Each row has a hidden trait or not; one of two labels after the row says which. A new part has a new trait and new labels.
In the rows, 128 means zero.
[130 157  86 112 167 145 131 119 131 105 106 209 135 117 143 143 143 123
 126 142  96] : luv
[138 125 148 125  97 131 124 135 126 118  74 177 131 155  92 117 186  99
 136 117 181] : noka
[131 156 149 126 105 135 148 135 121 158 181 130 136 150  11  87  87 132
 149 136 111] : noka
[128  87  94 126 204 130 117 129 114 149 168 192 149 151 121 135 161 130
 150 103  92] : luv
[128 215 101 108 140 143 139 119 134 136 142 180 131 142 117 124 142 142
 110 111 178] : luv
[109 238 115 117 190 125 137 124 123 138  99 157 137 102 118 122 159 129
 142 126  80] : noka
[119 147 122 135 102 151 119 136 112 173 171 154 134 168  73 103 106 145
 165 120 115] : luv
[135 140  90 111 202 135 113 124 130 130  92 130 139 108 117 108 176 150
 164 128 103] : luv
[131 173 102 146 111 138 136 124 123 122 161 108 130 149  62 123 128 132
 182 121 100] : luv
[148  95 162 142 161 139 158 137 116 167 246 102 140 155 104 112 111  99
 138 165 177] : noka
[119 158 153 124 158 150 128 122 116 101  94 150 140 179 147 115 130 119
 159 129 123] : luv
[155 177 119 148 176 141 137 121 114 104  76 134 142 152  95 136 143 123
 133 112 173] : luv
[131 220 169 119 130 128 162 129 119 149 156  97 133 113 148 132 185 140
 113 133  98] : noka
[115 185 102 136 145 148 121 133 111 155 122 130 125 141 176  99 108 118
 143 153 148] : luv
[149  55 170 108 194 142 152 129 136 119 158 110 146 160 140  82 119 142
 145 117 106] : luv
[124 175 141 103 202 130 148 117 134 130 123 126 144 153 117  86 151 150
 168  90  96] : luv
[115 208 123 140 128 142 116 116 128 162 158 172 132  76 219 133 124 142
 129 116 155] : luv
[137 160 106 151 107 119 145 141 129 118 118 126 122 177  98  84 137 115
 157 134 134] : luv
[135  93 140 118 161 123 121 122 117 118 179 163 133 197 137 143 122 130
 138 116  60] : noka
[135 160 105 119 184 138 143 143 134 154  65 114 115 131  74 130 157 140
 139 126 125] : noka
[125 124  67 106 215 136 105 132 116 102  54 187 127  89 227  98 186 142
 128 104  73] : luv
[160  85 182 115 134 148 181 139 141 169 102  79 130 148   1 146  94 140
 161 121 156] : noka
[112 196  84 128  95 146 121 139 120 123 171 125 134 155 143 105 120 134
 159 140 117] : luv
[122  92 123 146 142 133 162 132 140 155 166 160 138 124 140 133 158 125
 167 112 128] : luv
[174 126 153 119 154 138 142 135 132 142 206 124 137 113 150  83 122 140
 164 134  82] : luv
[105 144 109 129 180 145 130 133 126  97 101 188 125 192 155 125 135 143
 123 121  65] : noka
[125 103 136 125 133 134 154 118 119 143 119  95 116 140 174  88 180 155
 115  90 100] : luv
[143 199 104 137 124 136 134 144 135  96 188  91 130 159 103 114 137 117
 169  92 132] : noka
[158 130 185 135 100 140 139 131 137 175 154  88 147 127 118 113 148 113
 149 144 114] : luv
[136 121 140 115 128 123 160 141 128 141  80  92 153 107 101 137 148 134
 188 100 139] : luv
[127 173  87 134 150 135 118 130 125 178 117 154 135 161 255 110 126 144
 140 108 171] : luv
[118 255 128 125 182 118 142 121 126 135 155 121 132 143 107 125 144 129
 154  96  83] : noka
[113 217  74 128 171 127  83 131 118 102  41 152 125 102 162 105 199 117
 124 105 100] : noka
[117 155 105 119 187 136 164 134 140 167 112 132 144 187 110 146 168 127
 138 102 103] : luv
[147 157  90 127 159 136 168 156 135 167 130 107 130 151  54 179 146 107
 184 137 124] : noka
[107 144 107 100 220 135 109 119 127 113   1 162 137 156 198  87 155 138
 142 123  48] : luv
[109 154 155 135 138 130 136 123 129 124 132 135 141 133 117 119 108 115
 124 112 150] : luv
[154 173 152 136 116 125 172 122 133  90 162 131 125 109 100 104  80 144
 164  88 159] : luv
[132 183 122 120 147 109 149 138 123 134  77 146 153 150 168 121 139 143
 143  99 105] : noka
[149 103 138 125 156 135 154 117 112 131 205  77 115 128 144  85 155 136
 135 109 150] : luv
[123 195  98 127  90 142 130 145 120 147  91 138 141 134 141 146 143 139
 162  90  32] : noka
[145 121 151 123 124 123 160 150 128 145 206 125 118 153 112 114 139 129
 164 157 119] : noka
[117  83 113 136 177 146 152 130 133 159 110 124 137 175  14 134 133 159
 117  88 121] : luv
[133 131 154 135 167 141 134 119 130 196 213 173 133 107  80  75 118 114
 136  75  78] : luv
[128 212  78 129 128 145 121 128 132  95 107 162 116 124 163 132 158 127
 134  95 110] : noka
[105 185 135 105 140 123 153 152 130 131 112 130 133 114 201 129 156 126
 141  89 122] : luv
[111 158  92 126 115 137  99 130 118 159 101 122 127 148 138 151 142 140
 169 115 132] : luv
[125 199 107 135 115 134 140 127 127  83  74 126 140 145 126 104 115 107
 137  64 104] : luv
[140 244  99 144 121 132 129 125 129  68 104 146 130 130  91 102 128 140
 157  80 157] : luv
[122 165 140 127  97 136 130 120 141 134 209 172 130  92 211 111 109 119
 130 128 145] : luv
[151 114 143 129  86 139 133 119 131 161 196 176 130 154 122  99 159 116
 158  59 145] : luv
[152  70 184 110 108 145 176 140 130 149 255 113 136 205  47 121 107 158
 145 106 184] : luv
[139 197 177 120 139 134 151 113 123  79 180  80 154 154  69 115 122 113
 167 118 168] : luv
[155 149 129 140  91 134 122 128 131 164  93 145 133  96 171  65 141 117
 121  89  80] : luv
[135  91 150 140 162 149 168 116 120 152 156 149 130 194 149 110 139 112
 178 113 191] : luv
[144  61 153 127 152 133 162 118 125 139 150  87 135 198 194 133 100 133
 118 116 131] : luv
[128 148 100 128 182 134 104 124 121  77 161 180 122 108 217 148 156 130
 127 127  66] : noka
[150  95 169 116 130 136 144 135 128  98 211 116 131 125  76 123 120 109
 130  98 144] : noka
[138 201  92 139 104 116 116 137 126 121 128 139 129 185 147  85 132 110
 118 132 104] : luv
[131 102 114 118 184 129 170 140 131 155 165 103 146 106 120 169 106 116
 141  87 155] : luv
[132 153 155 134 160 136 145 125 121 187 211 157 146 150  67 108 105 126
 135 106 107] : luv
[143 160 138 123 138 129 141 128 150 144 182 113 142 205 158 154 138 118
 170 155  98] : luv
[151  33 157 129 126 125 157 138 135 157 185 110 149 145  46 139 130 114
 131  96 148] : noka
[132 130 112 124 124 131 134 146 119 127 212 158 138 178 108  97 126 134
 127 163 129] : noka
[141 167 125 115 116 132 122 136 131 113 121 186 119 120 102 122 172 122
 138 143 135] : noka
[122  94 107 120  93 140 172 142 135 132 135 104 150 129 122 129 164 126
 169  71  79] : luv
[133 158 127 129  79 146 152 149 128 115 247 108 142 158 102 133 110 140
 179 126 126] : luv
[143 117 168 132  86 120 148 138 133 164 192 129 134 140  89  99 149 116
 134 133 108] : noka
[139 150 122 129  78 120 114 142 123 141 134 161 131 146  90  93 170 107
 114 157 144] : noka
[130 122 131 134 178 140 154 120 122 155 132  79 124 128 168 129 124 133
 107 111 127] : luv
[136  95 116 113 160 140 184 136 142 165 123 108 146 151  51 153 142 124
 169  91  88] : luv
[143 124 164 117 100 126 137 137 125 182 183 111 134 139  65 165 123 133
 169 115 195] : luv
[141 118 112 132 180 144 142 121 119 141  80  99 133 141 255 138 113 116
 114 118 153] : luv
[158 148 181 142 149 115 122 139 128  98  87 101 134 139  91 121 123 138
 136 109 236] : luv
[106 211  90 120 159 136 120 146 128 128  56 166 107 120 221 113 149 138
 147  98 141] : noka
[142 138 150 115 102 132 153 127 140 105 255 141 138 157 158 103 105 132
 141 160 111] : luv
[138 146 119 113 140 106 133 143 124 127  85 152 140 188 206 120 127 124
 145 113 174] : noka
[119 226 104 118 156 141 134 121 109 139 150 111 131 152 188 153 128 118
 155 128 219] : luv
[139 152 149 104 124 135 170 135 118 126 130 113 134 102  99 131 166 138
 130 115 111] : noka
[112 162 129 112 134 134 123 112 122 141  24 141 137 122 111  88 148 148
 154 118  44] : luv
[177  74 150 104 136 151 188 133 127 147 173 143 141 122  58 123 117 144
 152 103 112] : luv
[137  61 137 120 175 120 153 133 134 136 177 120 138 196 153 111  88 128
 128  98 106] : noka
[139 129 137 113 133 114 134 129 118 157  56 141 147 157 131 152 108 143
 182  87 139] : luv
[142 129 118 112 164 137 132 134 116 164 215 170 126 152  77 164 142 139
 150  77  95] : luv
[174  68 158 133 142 138 168 146 129 141 172 127 136 171 153 163 105 129
 150 143 162] : luv
[130  78  99 134  94 132 119 124 128 143  25 124 126 108 125  53 149 140
 136  92  70] : luv
[106 177 121 106 130 131 148 139 125 125  72 122 135 123 191 112 192 137
 121  86  39] : noka
[140 171 177 115 146 138 147 107 126 105 103 121 151 183  69  92 124 144
 176 103 106] : luv
[119 165  82 114 162 137 141 131 125 169  19 151 119 115 119 137 147 137
 163 109  57] : luv
[144 213 199 134 109 126 112 140 127  59  87 117 114 117 132 104 130 118
 117 118 160] : luv
